Below is a small trained network, with its code and all its weights. Each question gives an input and a class and asks what happens when units are switched off, that is, made to give their printed mean instead of their output.

import numpy as np


def w(rows, s, z=0):
    codes = np.array(rows[::2]) - 128.0
    scale = np.full(codes.shape[1], s)
    scale[-1] = z or s
    return codes * scale


def f(y):
    return y / 2 * (1 + np.tanh(0.7978845608 * (y + 0.044715 * y**3)))


def log_softmax(a):
    a = a - a.max(-1, keepdims=True)
    return a - np.log(np.exp(a).sum(-1, keepdims=True))


def net(x, mask):
    res = np.array(x, float).reshape(1, 8) / 4 @ E
    y = f(res @ A[0][:, :-1].T + A[0][:, -1])
    res = res + np.where(mask, y, B[0][:, -1]) @ B[0][:, :-1]
    return log_softmax(res[-1] @ U[:, :-1].T + U[:, -1])


A, B = {}, {}
E = w([
[30,214,99,54,156],'x0',
[98,209,139,228,65],'x1',
[151,198,228,80,147],'x2',
[88,149,156,151,35],'x3',
[191,96,111,81,59],'x4',
[89,2,143,49,55],'x5',
[83,71,221,178,147],'x6',
[84,137,152,78,230],'x7',
],0.0063)
A[0] = w([
[120,164,248,157,176,206],'N0',
[130,153,56,154,143,124],'N1',
[175,73,119,182,118,247],'N2',
[75,148,75,228,90,164],'N3',
[132,230,128,92,211,247],'N4',
[203,156,50,99,210,190],'N5',
[97,166,195,120,93,229],'N6',
[96,173,139,150,89,170],'N7',
[49,98,100,138,87,113],'N8',
[102,62,155,15,99,156],'N9',
[111,185,76,160,203,207],'N10',
[181,117,54,191,135,222],'N11',
[211,96,100,154,197,254],'N12',
[45,120,88,122,110,175],'N13',
[147,31,160,135,138,174],'N14',
[67,128,135,42,90,145],'N15',
[136,74,128,66,104,211],'N16',
[130,58,150,141,78,128],'N17',
[175,221,122,116,19,229],'N18',
[94,191,125,66,74,154],'N19',
[105,146,23,200,55,206],'N20',
[134,2,99,114,167,239],'N21',
[195,96,164,90,106,137],'N22',
[102,178,203,144,146,189],'N23',
[115,68,187,102,141,177],'N24',
[65,150,250,121,149,219],'N25',
[162,175,68,89,238,131],'N26',
[101,136,79,61,182,232],'N27',
[164,43,127,97,11,236],'N28',
[144,167,106,174,80,175],'N29',
],0.0093,0.003)
B[0] = w([
[109,168,63,205,133,215],'N0',
[125,93,83,120,126,157],'N1',
[203,112,166,211,53,196],'N2',
[67,107,53,147,71,208],'N3',
[189,113,38,148,200,242],'N4',
[197,53,110,95,166,207],'N5',
[133,250,107,128,115,185],'N6',
[142,147,34,119,102,170],'N7',
[104,125,119,134,107,167],'N8',
[98,143,184,99,148,221],'N9',
[159,80,23,134,179,210],'N10',
[127,77,157,121,97,191],'N11',
[170,64,138,210,134,202],'N12',
[48,153,111,128,119,172],'N13',
[116,149,176,165,115,198],'N14',
[78,171,166,78,143,183],'N15',
[107,151,218,107,145,196],'N16',
[153,122,167,135,122,184],'N17',
[186,171,85,48,73,224],'N18',
[127,177,90,98,161,181],'N19',
[83,43,88,104,44,226],'N20',
[113,124,240,146,160,232],'N21',
[131,175,163,130,107,171],'N22',
[129,198,42,191,149,189],'N23',
[82,119,194,192,107,184],'N24',
[104,239,119,219,153,219],'N25',
[153,81,82,99,192,211],'N26',
[81,57,148,69,254,203],'N27',
[167,145,217,121,93,254],'N28',
[100,129,77,95,58,177],'N29',
],0.0068,0.0081)
U = w([
[84,92,88,132,24,251],'0',
[11,128,181,67,178,44],'1',
[127,174,150,221,106,58],'2',
[163,58,80,92,210,150],'3',
[160,105,197,164,98,254],'4',
[87,205,78,162,153,38],'5',
[174,184,135,40,82,98],'6',
],0.011,0.00078)

Each question gives the input, the list of numbers given to net, and the class t.
The units are the neurons (one row each of A and B). Each row of codes is followed by its name. A weight is (code - 128) times the scale printed after its matrix; where a second scale follows, it is the last column's (A, B and U).
mask holds one flag per neuron, in row order. A switched-off neuron (its flag False) gives its mean, the last column of its row in B, instead of its output. The means were averaged over made-up inputs and are rounded, as every weight is.
A unit's drop is (log p(t) with every unit on - log p(t) with that unit switched off) / (log p(t) with every unit on - log p(t) with every unit switched off).
The circuit of an input: a set's keep is (log p(t) with only the set's units on - log p(t) with every unit switched off) / (log p(t) with every unit on - log p(t) with every unit switched off). Starting from the 12 units with the biggest drops (on a tie, the unit counted first), units are removed one at a time, each time the one whose removal leaves the highest keep (on an exact tie, the one counted first), for as long as the keep stays at least 0.8.
units of the circuit, in order: the units of the circuit, biggest drop first
top k neurons: the k neurons with the biggest drops, biggest first
drop of u: that unit's drop, to one decimal
input [3,8,-1,-7,-6,1,-2,-3], class 0: units of the circuit, in order	[N20, N3, N25]
input [7,8,-8,-3,0,-6,6,-1], class 0: units of the circuit, in order	[N20, N3]
input [2,2,-7,-8,-1,0,-7,-8], class 0: units of the circuit, in order	[N20]
input [6,8,-6,-5,-5,6,-3,6], class 3: units of the circuit, in order	[N10, N27]
input [-6,5,4,1,0,-6,7,4], class 5: top 2 neurons	[N23, N28]
input [4,5,-5,-4,-1,-3,3,0], class 0: units of the circuit, in order	[N3, N20, N25]
input [6,0,4,-6,-3,-1,7,6], class 5: top 3 neurons	[N25, N0, N23]
input [-7,7,8,-6,1,7,-3,-8], class 6: top 2 neurons	[N18, N21]
input [-3,-8,-5,2,7,8,-8,4], class 4: top 2 neurons	[N28, N2]
input [1,6,5,-4,4,0,-3,0], class 6: top 2 neurons	[N18, N25]
input [-8,6,6,0,8,-2,1,-4], class 6: drop of N18	0.9
input [2,2,5,-7,5,-8,3,-1], class 3: drop of N5	0.0
input [-8,2,-3,0,-2,-5,1,-1], class 0: drop of N25	0.1
input [4,6,-3,8,2,0,-3,3], class 0: units of the circuit, in order	[N20]
